Below are the code and all the weights of a small trained network. Each question names an input and a target symbol and asks about switching units off, where a switched-off unit gives its printed mean instead of its output.

import numpy as np


def w(rows, s, z=0):
    codes = np.array(rows[::2]) - 128.0
    scale = np.full(codes.shape[1], s)
    scale[-1] = z or s
    return codes * scale


def f(y):
    return np.maximum(y, 0)


def softmax(a):
    e = np.exp(a - a.max(-1, keepdims=True))
    return e / e.sum(-1, keepdims=True)


def log_softmax(a):
    a = a - a.max(-1, keepdims=True)
    return a - np.log(np.exp(a).sum(-1, keepdims=True))


def net(x, mask):
    ids = ['αδζλμπστω'.index(c) for c in x.split()]
    T = len(ids)
    res = E[ids] + P[:T]
    r = res
    for j in range(2):
        rows = slice(4 * j, 4 * j + 4)
        q, k, v = (r @ M[0][rows].T for M in (Q, K, V))
        z = softmax(np.where(np.tri(T) > 0, q @ k.T / 4**0.5, -1e9)) @ v
        o = O[0][rows]
        res = res + np.where(mask[j], z, o[:, -1]) @ o[:, :-1]
    y = f(res @ A[0][:, :-1].T + A[0][:, -1])
    res = res + np.where(mask[2:10], y, B[0][:, -1]) @ B[0][:, :-1]
    return log_softmax(res[-1] @ U[:, :-1].T + U[:, -1])


Q, K, V, O, A, B = {}, {}, {}, {}, {}, {}
E = w([
[161,101,177],'α',
[94,208,61],'δ',
[164,105,158],'ζ',
[159,96,129],'λ',
[114,199,47],'μ',
[218,215,127],'π',
[136,193,7],'σ',
[255,105,192],'τ',
[184,45,81],'ω',
],0.0074)
P = w([
[127,149,135],'0',
[152,141,126],'1',
[170,130,119],'2',
[192,119,108],'3',
[210,113,95],'4',
[227,102,73],'5',
[238,99,60],'6',
[255,98,41],'7',
],0.0054)
Q[0] = w([
[218,123,142],'h1',
[139,163,191],'h1',
[146,216,67],'h1',
[27,185,148],'h1',
[3,142,95],'h2',
[48,196,61],'h2',
[107,86,105],'h2',
[108,116,103],'h2',
],0.029)
K[0] = w([
[170,103,49],'h1',
[70,120,98],'h1',
[145,250,90],'h1',
[29,182,194],'h1',
[29,175,228],'h2',
[3,116,145],'h2',
[116,168,124],'h2',
[102,146,122],'h2',
],0.025)
V[0] = w([
[228,246,205],'h1',
[92,200,99],'h1',
[44,245,63],'h1',
[131,101,131],'h1',
[14,48,24],'h2',
[125,41,212],'h2',
[146,251,29],'h2',
[123,57,193],'h2',
],0.011)
O[0] = w([
[198,243,25,239],'h1',
[148,95,62,117],'h1',
[150,54,30,87],'h1',
[118,131,154,123],'h1',
[51,55,12,2],'h2',
[40,202,132,69],'h2',
[250,36,131,221],'h2',
[51,190,129,78],'h2',
],0.014,0.0048)
A[0] = w([
[130,70,221,98],'n1',
[107,94,163,228],'n2',
[54,38,254,87],'n3',
[115,98,64,89],'n4',
[118,102,85,100],'n5',
[79,130,165,254],'n6',
[82,173,43,143],'n7',
[13,188,72,78],'n8',
],0.01,0.007)
B[0] = w([
[167,157,66,218],'n1',
[78,15,170,188],'n2',
[207,206,39,194],'n3',
[105,187,126,225],'n4',
[118,168,134,197],'n5',
[26,60,137,253],'n6',
[86,74,77,153],'n7',
[5,196,83,143],'n8',
],0.024,0.0053)
U = w([
[84,163,119,4],'α',
[125,124,143,52],'δ',
[112,117,150,151],'ζ',
[116,30,182,252],'λ',
[133,86,152,153],'μ',
[177,159,137,145],'π',
[172,2,140,101],'σ',
[127,218,165,81],'τ',
[116,154,37,161],'ω',
],0.0065,0.0043)

Each question gives the input, a string of symbols that net reads in full, and the target symbol t.
The units are the heads (4 rows each of Q, K, V and O) and the neurons (one row each of A and B). Each row of codes is followed by its name. A weight is (code - 128) times the scale printed after its matrix; where a second scale follows, it is the last column's (O, A, B and U).
mask holds one flag per unit, heads first, then neurons. A switched-off unit (its flag False) gives its mean, the last column of its rows in O or B, instead of its output. The means were averaged over made-up inputs and are rounded, as every weight is.
A unit's drop is (log p(t) with every unit on - log p(t) with that unit switched off) / (log p(t) with every unit on - log p(t) with every unit switched off).
The circuit of an input: a set's keep is (log p(t) with only the set's units on - log p(t) with every unit switched off) / (log p(t) with every unit on - log p(t) with every unit switched off). Starting from all 10 units, units are removed one at a time, each time the one whose removal leaves the highest keep (on an exact tie, the one counted first), for as long as the keep stays at least 0.8.
circuit, biggest first: the units of the circuit, biggest drop first
unit that matters most: the unit with the biggest drop
top k neurons: the k neurons with the biggest drops, biggest first
which heads matter: for each layer, one digit per head in row order, 1 if its drop is at least 0.15 and else 0, layers parted by /
drop of u: that unit's drop, to one decimal
input σ α α, target σ: unit that matters most	n4
input π σ τ λ α, target τ: top 2 neurons	(n2; n7)
input α π λ ω τ, target ω: which heads matter	10
input ω π π, target ω: circuit, biggest first	(h1; h2)
input λ α ω λ, target ω: which heads matter	00
input λ δ ζ, target λ: which heads matter	11
input σ α ζ, target σ: which heads matter	10
input α ω α ω ζ, target ω: circuit, biggest first	(n3; n1; h1)
input π π λ, target π: circuit, biggest first	(n6; h2)
input μ α π σ μ α π π, target π: circuit, biggest first	(h2; h1)
input α α ζ α τ μ ω ζ, target ω: circuit, biggest first	(n3; h1; n1)
input α μ τ δ ω π, target ω: top 2 neurons	(n7; n2)
input π α λ λ, target λ: circuit, biggest first	(h1; n3; n2)
input ω λ δ π π ζ, target π: top 2 neurons	(n1; n6)
input λ ζ λ, target λ: top neuron	(n6)
input δ α π σ μ ζ, target σ: circuit, biggest first	(h2; n4)
input λ λ λ ω, target ω: which heads matter	00
input μ α π α, target π: top 2 neurons	(n6; n1)
input α λ ζ α, target λ: top 4 neurons	(n6; n3; n4; n1)
input λ τ α λ, target τ: circuit, biggest first	(h2)
input ω π α μ, target ω: drop of n7	0.4
input α π π, target π: drop of n2	0.1
input λ α λ σ α, target σ: drop of h1	0.0
input μ λ τ π, target τ: drop of n6	0.1
